[[  7  15  40   7  40  14 -34 -28  28 -35   9 -34 -32]
 [ 34 -34  13  41   1  19  27  22 -39  15 -41 -31 -26]
 [-11  33  21  38 -26  12  17 -24 -29  35 -31 -11 -21]]
->
[[  7  34 -11]
 [ 15 -34  33]
 [ 40  13  21]
 [  7  41  38]
 [ 40   1 -26]
 [ 14  19  12]
 [-34  27  17]
 [-28  22 -24]
 [ 28 -39 -29]
 [-35  15  35]
 [  9 -41 -31]
 [-34 -31 -11]
 [-32 -26 -21]]

[[ -4   0]
 [-36  30]]
->
[[ -4 -36]
 [  0  30]]

[[ 26 -10 -20 -22 -14  13   0   5]
 [-39  22 -11   6  10  12   9 -18]
 [ 25  16   1  -4  24   7 -22  11]
 [ 28   6   1   7  15  13  -3  20]
 [ 10 -37 -14 -18  -7  -7  13  17]
 [ 26 -30  -5  -8 -14   3  16  12]
 [  4 -25 -10 -15  -4   3 -10   9]
 [  6  -6   7 -31 -12  -3  10  -1]
 [ 18 -29  16   3  -9 -35  -7 -11]
 [-29   8 -22  31   6 -20  -1   2]
 [ 12  -7  -6  -3   4  19  18  -9]
 [-21  34  16   0  24  12  14 -32]]
->
[[ 26 -39  25  28  10  26   4   6  18 -29  12 -21]
 [-10  22  16   6 -37 -30 -25  -6 -29   8  -7  34]
 [-20 -11   1   1 -14  -5 -10   7  16 -22  -6  16]
 [-22   6  -4   7 -18  -8 -15 -31   3  31  -3   0]
 [-14  10  24  15  -7 -14  -4 -12  -9   6   4  24]
 [ 13  12   7  13  -7   3   3  -3 -35 -20  19  12]
 [  0   9 -22  -3  13  16 -10  10  -7  -1  18  14]
 [  5 -18  11  20  17  12   9  -1 -11   2  -9 -32]]

[[-15  -3  10  -6  -2  18 -10   0]
 [ -2  -1  -1  14  -4  -1 -11 -18]
 [  8   1  -5  22  -4 -15  21  29]
 [ -6  -1   4   4  -3   6   1   9]
 [ -4  -1   6   0  -2   5  16  30]
 [  2  -1   3   2  -5   1   1 -15]]
->
[[-15  -2   8  -6  -4   2]
 [ -3  -1   1  -1  -1  -1]
 [ 10  -1  -5   4   6   3]
 [ -6  14  22   4   0   2]
 [ -2  -4  -4  -3  -2  -5]
 [ 18  -1 -15   6   5   1]
 [-10 -11  21   1  16   1]
 [  0 -18  29   9  30 -15]]

[[  8  29  20 -18 -10 -23 -12  14 -34   8  -4  24]
 [ 25 -32  -2   3  -5   4   0  16 -14  18  15   5]
 [ -9  32  24   9  -4   7   7  12  15 -23 -31   0]]
->
[[  8  25  -9]
 [ 29 -32  32]
 [ 20  -2  24]
 [-18   3   9]
 [-10  -5  -4]
 [-23   4   7]
 [-12   0   7]
 [ 14  16  12]
 [-34 -14  15]
 [  8  18 -23]
 [ -4  15 -31]
 [ 24   5   0]]

[[ -2  27 -29]
 [-14 -16 -28]
 [-21 -28  -8]
 [  5 -12  38]
 [ 33   6 -18]
 [ 32  28  11]
 [ 11   6   1]
 [-12  29  -6]
 [ -9  14  21]]
->
[[ -2 -14 -21   5  33  32  11 -12  -9]
 [ 27 -16 -28 -12   6  28   6  29  14]
 [-29 -28  -8  38 -18  11   1  -6  21]]

[[ 18 -12  -8  -4   4 -27  15 -11 -29  15 -11   8 -18 -19 -25]
 [ 10  -6  16 -16  18 -15   5  -7 -24  11  -2  16  -3 -12 -25]
 [  5 -11 -28  22 -19 -23   8 -13   2   8 -10 -22 -17 -19  -9]
 [ 16 -11 -41  20 -24 -23  18  -7 -11   8 -16 -13 -27 -14  -2]
 [  5   6  14 -21  13  14   2  12 -15  -3   3  24   5  15   7]]
->
[[ 18  10   5  16   5]
 [-12  -6 -11 -11   6]
 [ -8  16 -28 -41  14]
 [ -4 -16  22  20 -21]
 [  4  18 -19 -24  13]
 [-27 -15 -23 -23  14]
 [ 15   5   8  18   2]
 [-11  -7 -13  -7  12]
 [-29 -24   2 -11 -15]
 [ 15  11   8   8  -3]
 [-11  -2 -10 -16   3]
 [  8  16 -22 -13  24]
 [-18  -3 -17 -27   5]
 [-19 -12 -19 -14  15]
 [-25 -25  -9  -2   7]]

[[-10 -11  -9  37 -14]
 [  3   4   4   9  -2]
 [ 10  10  10  -6  -5]
 [  0  -1  -1  -1  -1]
 [ 10  10  10  -7  -6]
 [  6   6   6  -2  -4]
 [  2   2   2   7  -6]
 [  8   7   8   5 -17]
 [ -3  -2  -3 -15  14]
 [ -1   0  -2 -23  18]]
->
[[-10   3  10   0  10   6   2   8  -3  -1]
 [-11   4  10  -1  10   6   2   7  -2   0]
 [ -9   4  10  -1  10   6   2   8  -3  -2]
 [ 37   9  -6  -1  -7  -2   7   5 -15 -23]
 [-14  -2  -5  -1  -6  -4  -6 -17  14  18]]

[[-34  10]
 [-37   8]
 [  5  -1]
 [-19 -13]]
->
[[-34 -37   5 -19]
 [ 10   8  -1 -13]]
---
[[ 35 -22]
 [ 40 -24]
 [ 22 -15]
 [ 22 -20]
 [ 27 -25]
 [ 28 -20]
 [ 23 -36]
 [ 25 -23]
 [ 24 -26]]
->
[[ 35  40  22  22  27  28  23  25  24]
 [-22 -24 -15 -20 -25 -20 -36 -23 -26]]

[[-16 -19  23  14   4  11   0]
 [  2 -30  15  -3   9   4  -3]
 [ 31  16 -16   9  -9  -2  -3]
 [-14  -4  -4  -2  -3  11  -4]
 [  0  13   4   9   5  -9   6]
 [  9  21  -7   9   6  -2   5]
 [ 12   6 -11   7  14 -18  10]
 [ 18   4  -2  -8  -8   9   8]
 [ -8   1   9   8   2  18  14]
 [ -2  -9  -7   3   5  16  -7]
 [  6 -11  12  11   0  -5   2]
 [  5   8   5   6   6  -8  -1]]
->
[[-16   2  31 -14   0   9  12  18  -8  -2   6   5]
 [-19 -30  16  -4  13  21   6   4   1  -9 -11   8]
 [ 23  15 -16  -4   4  -7 -11  -2   9  -7  12   5]
 [ 14  -3   9  -2   9   9   7  -8   8   3  11   6]
 [  4   9  -9  -3   5   6  14  -8   2   5   0   6]
 [ 11   4  -2  11  -9  -2 -18   9  18  16  -5  -8]
 [  0  -3  -3  -4   6   5  10   8  14  -7   2  -1]]

[[ -6  38 -12 -22]
 [ -6 -41  32 -27]
 [ -7  33   7 -34]]
->
[[ -6  -6  -7]
 [ 38 -41  33]
 [-12  32   7]
 [-22 -27 -34]]

[[ -1 -20  -5   0 -27  29]
 [ -1  -8   6  -3 -18   3]
 [  1   6   6   9   4 -19]
 [  1 -25 -14  16 -15  39]
 [  0 -36 -25  13 -25  26]
 [  0 -19   3   9 -31  18]]
->
[[ -1  -1   1   1   0   0]
 [-20  -8   6 -25 -36 -19]
 [ -5   6   6 -14 -25   3]
 [  0  -3   9  16  13   9]
 [-27 -18   4 -15 -25 -31]
 [ 29   3 -19  39  26  18]]

[[ -3  -1 -13  -4  -4  10]
 [ -5   1 -10  -5 -10  16]
 [ -3  -6  21  -4  -2  -2]
 [  6   2  21   7  10 -21]
 [ -2   0 -12  -3  -4   9]
 [  0  -2  21   0   1  -8]
 [ -1  -4  37  -1  -1 -10]
 [ -3  -1  -9  -3  -3   8]]
->
[[ -3  -5  -3   6  -2   0  -1  -3]
 [ -1   1  -6   2   0  -2  -4  -1]
 [-13 -10  21  21 -12  21  37  -9]
 [ -4  -5  -4   7  -3   0  -1  -3]
 [ -4 -10  -2  10  -4   1  -1  -3]
 [ 10  16  -2 -21   9  -8 -10   8]]

[[  1  -2  -7   5   1   8   6]
 [ 19  21   1  -9 -12   7 -13]
 [-15  -8 -13 -40  17  19 -11]
 [ -7  -2  -3   5  -5  -7   0]]
->
[[  1  19 -15  -7]
 [ -2  21  -8  -2]
 [ -7   1 -13  -3]
 [  5  -9 -40   5]
 [  1 -12  17  -5]
 [  8   7  19  -7]
 [  6 -13 -11   0]]

[[ 13  16   1  -2  -2  19   8   8   7  -2   5]
 [-19 -27  -4   9  13 -40 -16 -16 -13  14 -11]]
->
[[ 13 -19]
 [ 16 -27]
 [  1  -4]
 [ -2   9]
 [ -2  13]
 [ 19 -40]
 [  8 -16]
 [  8 -16]
 [  7 -13]
 [ -2  14]
 [  5 -11]]
